Each row is followed by its class number.
[ 25 -31  12 -27 -44  19 -15   4  17  -8  21   2 -34  48 -15  11  33  52
  72  25 -24  46 -11  16 -37  36  -9  24 -13  -5   3  11  37 -49]	3
[ 10  28  43  -9  16  -8 -22  30  13 -30 -33  26 -15 -46  -3 -64  -6 -15
 -20 -16 -40  19   7  53  26  -3 -25  17  21   0  18 -15  11  -4]	8
[ 12  13 -50  12  30  -8   3   6  -8  -3  14 -21  12   9  -8 -14 -45  -3
 -48  12   3  36  12 -53  66  -1 -23  -3 -48  -4  32  25 -15 -35]	10
[-14  19  34  12  17 -24 -22  18   5 -24  -8  -5 -19 -13  -4 -59   4  14
 -12  -3 -71   2  15  55  31   7 -42  28  32  -2  12  33   2   2]	4
[ 25  -1  -4  42 -44  26 -25   8  13 -63  23   5 -15  36 -28   8 -45  20
  55  26   2 -25  -9 114  65   5   2  -2  37  12  17  35 -12 -55]	8
[ 25 -28 -11  26 -61  30 -27   4  11 -56  22  -8 -36  32  -3  15 -51  32
  73  29 -17 -32 -23  94  57  29  11  39  62  15  17  37  -5 -33]	9
[ 22  28   4 -31  13  16   8 -11   0  -2 -37  26  -3  35   0 -26 -48  15
  13 -19   5 -19  -6  14  20   3  16   3 -20  -7  57  -1 -53   1]	0
[ -1 -19 -24   4 -31  16 -43  -7  33 -48  34  -3 -28  54 -28  -4  21  27
  42  36 -13  43  13  41 -31   5 -13  15 -39   1 -45  27  25  -9]	2
[  2  11  52 -44  -2 -23 -14   5  -8  22  -5  23  11  37 -31  10  13  18
 -12   6 -56  49 -25   6   6  22   6  22   3 -21  29   3  -7  38]	3
[ 29  -3 -49   4  -5  -5   5  19 -22 -30  25 -15  -1  -1 -18 -23 -54   4
 -57  14 -34  53  18 -51  64  -4 -16  -5 -28   3  35  12  -5  12]	2
[ 10 -14   3  48 -57  13 -56   9  14 -84  45 -12 -20  55 -24   0 -48  25
  54  32 -14 -34   1 101  44  -7   1  -8  41  21 -12  50 -25 -29]	2
[ 35  -5 -41 -10  56 -11   7  30 -30  -7  13 -23   5 -13  -8 -24 -67   2
 -40  -9 -26  53   1 -39  84  12   1  36 -13  -8  69  19   7 -21]	10
[ 15  16   2 -32  24  17  -6  12   0 -23 -10  26 -24  29   3 -38 -20  21
 -12   3  -2 -13  -1  15  36  10  15  15 -18   9  20  28 -58  28]	2
[  5  18  29 -52  13 -15 -18 -19  -1  27  -1  15   2  63 -22  23  11  22
   0  17 -51  62 -39  44  87  26  27  13 -14  -8  44   1  13  16]	6
[  8   5   2  44 -40  -8 -43 -37  16 -33  -2 -20  -8 -19   0 -18  -8 -19
 -47  -5  13 -18  20  42  -7 -11 -26 -16  43   7 -31  38 -31  -8]	9
[  0   5  27 -22  32 -12  -7   2   8  66 -26  13  29  44   7  23 -11 -20
 -39  -3  31   2   2 -60  32  14  31 -27 -30 -16  25  44 -10 -83]	9
[ 36   1 -66   9  40  21  11   0 -24 -20  20 -22  -5  31   1 -24 -66  -2
 -56 -12  18  57  21 -74  57 -11 -12  38 -35 -12  52  46   4 -63]	9
[ 21  -4  -9  40 -25   9 -39  11   9 -45  28 -22 -14  27  -7   2 -22  18
  40  28   9 -34  -7  65  62   9  -4  10  49   6   1  31  -8 -39]	5
[-14  15  33 -33  51 -17  -8   1  16  89 -43   4  42  49 -10  11 -26 -33
 -14  15  18   6  13 -34  40   1  14 -35 -42   0  15 -10  11 -87]	1
[ 21  31  24 -44  15  23  21   9 -23 -15 -12  27 -34  46   1 -35   3  42
  -2 -10  24 -13 -10   3  16  31   4  28 -10  -9  66  46 -63   0]	3
[ 20 -24  36  -3 -45  14 -41  18  23 -19  42   5 -34  58 -18  -1  44  55
  58  26 -23  45 -21  21 -48  31 -26  37 -16  -9 -17  26  16 -26]	3
[ 18  13  28  -5  -2 -17 -36  38  20 -36   1   9 -25 -21 -17 -54   5  21
 -29  25 -66   8  -1  73  43  19 -26  24  10   5  20  20  14 -19]	2
[ 16  21   3 -15  -3 -12  -3  10  -2 -33 -20   5 -14 -64  15 -38  12 -15
 -29 -18 -10   1  21  43  14 -17  -3  15  29   7  -8  11  26  12]	7
[ 45  -2 -57 -16  12   7  10 -14 -36 -11   8 -28   7  -6  -4  10 -47   0
 -43  -7  16  31  35 -47  22  -1  17  15  -3  -1  35  10  14  -8]	7
[ -6  22  25   1 -11 -17 -28 -19  14 -46 -12   7 -20 -21  -3 -33  22 -20
 -16 -11 -26  26  34  32   4 -13 -12  -7   4  13 -21  -8  10   0]	6
[-19  10  20 -15  34 -20 -35 -15  20  55 -29 -13  15  22  -5  19 -11 -15
 -29   6  17  -9  -3 -13  55  29  20 -52 -12 -20  27   1 -21 -66]	6
[  8  25  18 -50   7  21  33  -5 -27 -16 -17  35 -26  56  11 -26   3  28
  12 -22  38  -7  10 -11 -27   6  20  17 -14  -4  43  20 -59  23]	3
[ 12  -2  16  29 -33 -58 -48   1  -4 -31  23 -25  -9 -13  -8 -19 -14  -2
 -70   9 -59 -16   7  71  38  17 -21 -13  74   4  -7  50 -29  45]	2
[ 25 -18  10 -12 -61   0 -37  -1  21 -13  19  -1 -25  65 -20  13   3  36
  73  32 -43  47  -8  27 -44  41 -22  51 -20  -2  13 -17  43   5]	0
[ 39  -8 -40   6   1 -19  13   3 -25   1  11 -15   8  11 -10 -10 -58  -5
 -37 -14 -13  36  14 -61  14  -2  -8   8 -20  -7  39  -9  10  -1]	0
[  9  12 -26  13 -36 -33 -28 -24  -8 -21  -6 -32  -5 -17  -1 -13 -34 -13
 -46 -17   9 -18  25  77 -12 -13 -10  -7  66  -6 -10  33 -25  52]	7
[ 21  21   5  32 -41 -25 -36  -2   1 -50  -2  -8 -27 -24 -11 -40 -12 -11
 -43  -4 -12 -14  28  88   0  16 -33   2  60  11  -7  29 -34  47]	8
[ 23  19 -32   5   0 -24  -2 -11 -34 -31  31 -19 -19  51  -3  -7 -27  -3
 -56   5  -3  56  24 -28  73   4 -11  13 -21   8  36  11  -7  10]	6
[ 17  27  -1 -38  15  15  24  -8 -15  -3 -42  14 -26  40   3 -35 -24  15
   4 -12  33 -10  -7  -3   6  11  -6  23  -8 -12  46  -4 -67  41]	5
[  9   1  11 -30  32   7 -27 -29  18  23  -5   6  18  28 -22  21   7  12
  11  24 -16  35 -28  34  29  12  14  17 -19   2  10  -1  -6   1]	10
[ -8  24  10 -42  28   0  -9  -2   1   7 -25  14  17 -16 -18 -14  20  19
 -12   3 -56  41 -17 -18  33  19   1  27 -13 -31  25 -22  15  52]	5
[ 14  12 -12   3  19 -21 -10  11  15 -44   7  10  -7 -40   5 -48  15   5
 -62  11 -66   9  35  30  30 -10 -13   3  -1   9 -12  21  22 -26]	2
[ 41  -4 -12  56 -87   8 -19  -6   6 -33  51   4  12  59   0  32 -28  23
  42  34  36 -40   4  61  35 -23  17 -48   1  34   6  14 -17 -56]	0
[ 12  41  -6 -45  37  -4  27 -22 -15  15 -46  17  -4  57   1 -13 -14  -1
 -27   1  30  -1   6 -13  38   6   6  11 -23 -14  41   3 -53  13]	5
[ -1  34  42 -34  29 -15  -6   7 -20  29 -17  18   2  99  -8 -28 -31  29
 -21 -13  11 -14   8  24  12  21  14  31 -18 -10  41  36 -58  33]	1
[ 12  -1 -22  25 -31   8 -24   5   9 -37  28 -15 -17  61   2   8 -26  33
  52  34   5 -33  -6  73  45  15  -4  20  38  -1  17  26 -13 -23]	5
[  7  10  21   9   9 -19 -23   1  11 -22 -19   2  -2 -46  28 -38   3  -8
 -58 -24 -41  -2  14  -2  45   1  -9  -3  27  -9  -7  35   5 -39]	9
[ -3  19  60 -26  49 -17 -13   5  10  72 -41  23  34  33  -9  19  -3 -35
 -34   0  36   4  -9 -18  38  13  17 -43 -17 -16  40   6 -13 -71]	8
[ 13  -4  13  43 -26 -33   0 -32  -7   6   2 -18   2  -7 -15  -5  10 -11
 -56   6   3 -10  13  53  20 -21 -24 -46  34  13 -19  22 -41   8]	4
[ 19  -1 -10  40   0 -14 -22 -11   3 -22  16 -13  -1 -37  -6 -22 -15 -11
 -68  -7 -14   7   6  49   7  -2 -31   3  47 -13   7  15 -28  25]	8
[ 27  23  15 -65  -3  18  25  24 -21 -12 -34  30 -38  37  14 -34 -40  35
  27 -17  -6  -4 -17  35  21  15  11  58   3  -3  60  10 -37  48]	7
[ -6 -20  18   7 -34   6 -58   6  20 -35  26 -18 -45  69 -21 -21   6  39
  93  29 -60  46   4  60 -21  22 -43  59  12  13 -31  16  30  17]	4
[-32   9  46 -12  30 -30 -26 -12  26  91 -28  -3  43  76 -12  29  10 -27
 -19  14  46 -11  12 -20   3  11  13 -52 -45 -21 -11  26  -8 -78]	1
[-11   9  -2  37 -56  22 -40   1  11 -65  38 -12 -19  68  -5  -7 -24  22
  71  26  14 -29  14  91  37   3 -10  14  22  19 -13  48 -15  -3]	1
[ 16  15 -29  10  16  -7  -7  -7 -24   7  18 -30  16  71 -18  -9 -54   1
 -41   7  18  37  27 -34  65  -4 -15  -1 -38  -3  30  30  -4 -36]	1
[ 34   3  -9  23 -66 -12  -2   2 -10 -51  21 -10 -19  44 -18  15 -21  19
  38  29  -9 -18  -5  87  69  10  -3   4  49  13  17  37  -6 -10]	5
[  2  15  17 -28  16  17 -35  -1   9  -8  17  18  16  39 -19  -5  -2  35
 -14  34 -60  40 -23  -2  58  10   3  12 -33  -2  25   5 -10  21]	2
[ 15  16  22   9 -13 -19 -20  13  11 -34 -15   9 -18 -20   6 -42  -4  -6
 -39 -10 -37  13  12  38  36  -1 -19  20  17  -2   2  35  12 -36]	9
[ 35  -3 -59  19  -1  13  11 -18 -27 -22  13 -19   1  22 -11   2 -55 -10
 -61  -2  23  43  34 -86  39  -7  -3   8 -35  -1  18  26 -12 -33]	9
[ 10   6  28  31 -40 -43 -53   1  -5  -9  24 -31 -11  26  -1 -29 -11  24
 -41   0 -28 -20  -1  83  30  27 -29   5  56  -1 -11  50 -37  54]	1
[ -5  11  36 -22   8 -19 -51 -35  -2  -3   8  -3  11  17 -27  22  27  25
 -29   3 -68  45 -25  25  63  37  25   6   8 -19  10   6  -4  55]	6
[ 11 -15 -18  41 -51  26 -40 -11   7 -69  35 -20 -26  48  -2  12 -37  36
  53  18  -4 -29  -9  67  53  20   4  25  47   9  -4  64  -6 -37]	9
[ 21  -1 -47  13  21 -14  29  -7 -34   5  12 -24   4  27 -17  -7 -33  -1
 -47   3   1  48  22 -31  79 -18 -10 -15 -25   0  28  26  -5 -23]	4
[ 27 -21 -19  52 -41  25 -47  15  14 -57  73 -10 -10  41 -22   6 -37  51
  23  47 -26 -37 -15  81  54  11   4   4  31  21  -3  64 -36 -15]	2
[ 31  -2 -17  35 -68   7 -22 -17   4 -51  40 -10 -12  58  -8  28 -19  36
  60  34   7 -46  -6  98  51  20  13  -3  35  22  20  43   5 -45]	0
[ -6   4  34 -33  -6  17  -6 -26  14  34 -15  17  12  19 -26   3  38  14
   7  20  -5  27 -18  21  -8  15   4   9 -37  -3  -8 -29   2  42]	1
[ 29  -8 -19  29 -49 -16  -4  11   4 -40  27  -6 -22  54  -2  15 -14  25
  37  29 -15 -19  -5  77  63  10  -1  10  36   3  -4  43  -3 -32]	5
[ -5  21  34 -25   3  -8 -15 -24  -9  21  -6  16  23  72 -31  16  17  27
   7  19 -30  51 -11  35  65  -8  20 -18 -33  -1  13   4  -5  20]	4
[ 14  24  46 -30   5  10 -22  -6  15   3 -31  35  17  21 -33   1  -6   0
   3   8 -32  55 -28  47  60  -5   7  -8 -18 -11  29 -27   0   0]	8
[ 17 -16  14  32 -22 -17 -31 -27  -1 -34  -2 -27 -16 -27  17 -17 -27  -4
 -50 -18 -35 -16   2  23  12  12 -27  16  76  -8   3  32 -30   0]	9
[ 17 -19  -4  32 -53  15 -15   1  -2 -44  37 -12 -17  37 -21  13 -27  36
  52  18   9 -37  -3  59   5  11   2  -6  48  11   5  42 -21 -47]	3
[ 10  28   8 -11  13 -15   9   5  15  -4 -35   7  -8 -42   9 -40  37 -13
 -41   7  -7   5  21  -3  17   4 -29  -3 -11  -9   9  -9  15 -36]	5
[ 26 -27  36 -19 -53 -11 -19  22   9 -12  24   9 -39  62 -15  -5  27  42
  56  10 -40  63 -18  28 -35  21 -21  31  -5  -8 -11  18  26 -19]	3
[ 27 -19 -18 -28 -32  30 -35   6  24 -20  26  -7 -41  35   8  -7  16  55
  62  18 -33  39  -7  26 -38  34 -16  66  -8  -6 -14  31  33   9]	7
[ 45   7 -61  15   7 -13  -3 -24 -19   4   8 -33  16  18 -19   7 -63 -11
 -57   7   2  25  18 -48  62   6 -10 -12 -22  -4  44   7  -5 -34]	0
[ -16   11  -10  -18   86  -15   -8   -6   26   74  -16   -4   32   39
   13    8    0  -17  -27   23   41   -7    6  -30   24    5    7  -18
  -47    0   12   21    6 -108]	10
[  6  29  39 -33   2  11 -42  -6  13  -1  -9  32  12  28 -20  -2  15  20
   1  17 -52  53 -25  33  49  19   2  15 -15  -9  14 -16   1  44]	8
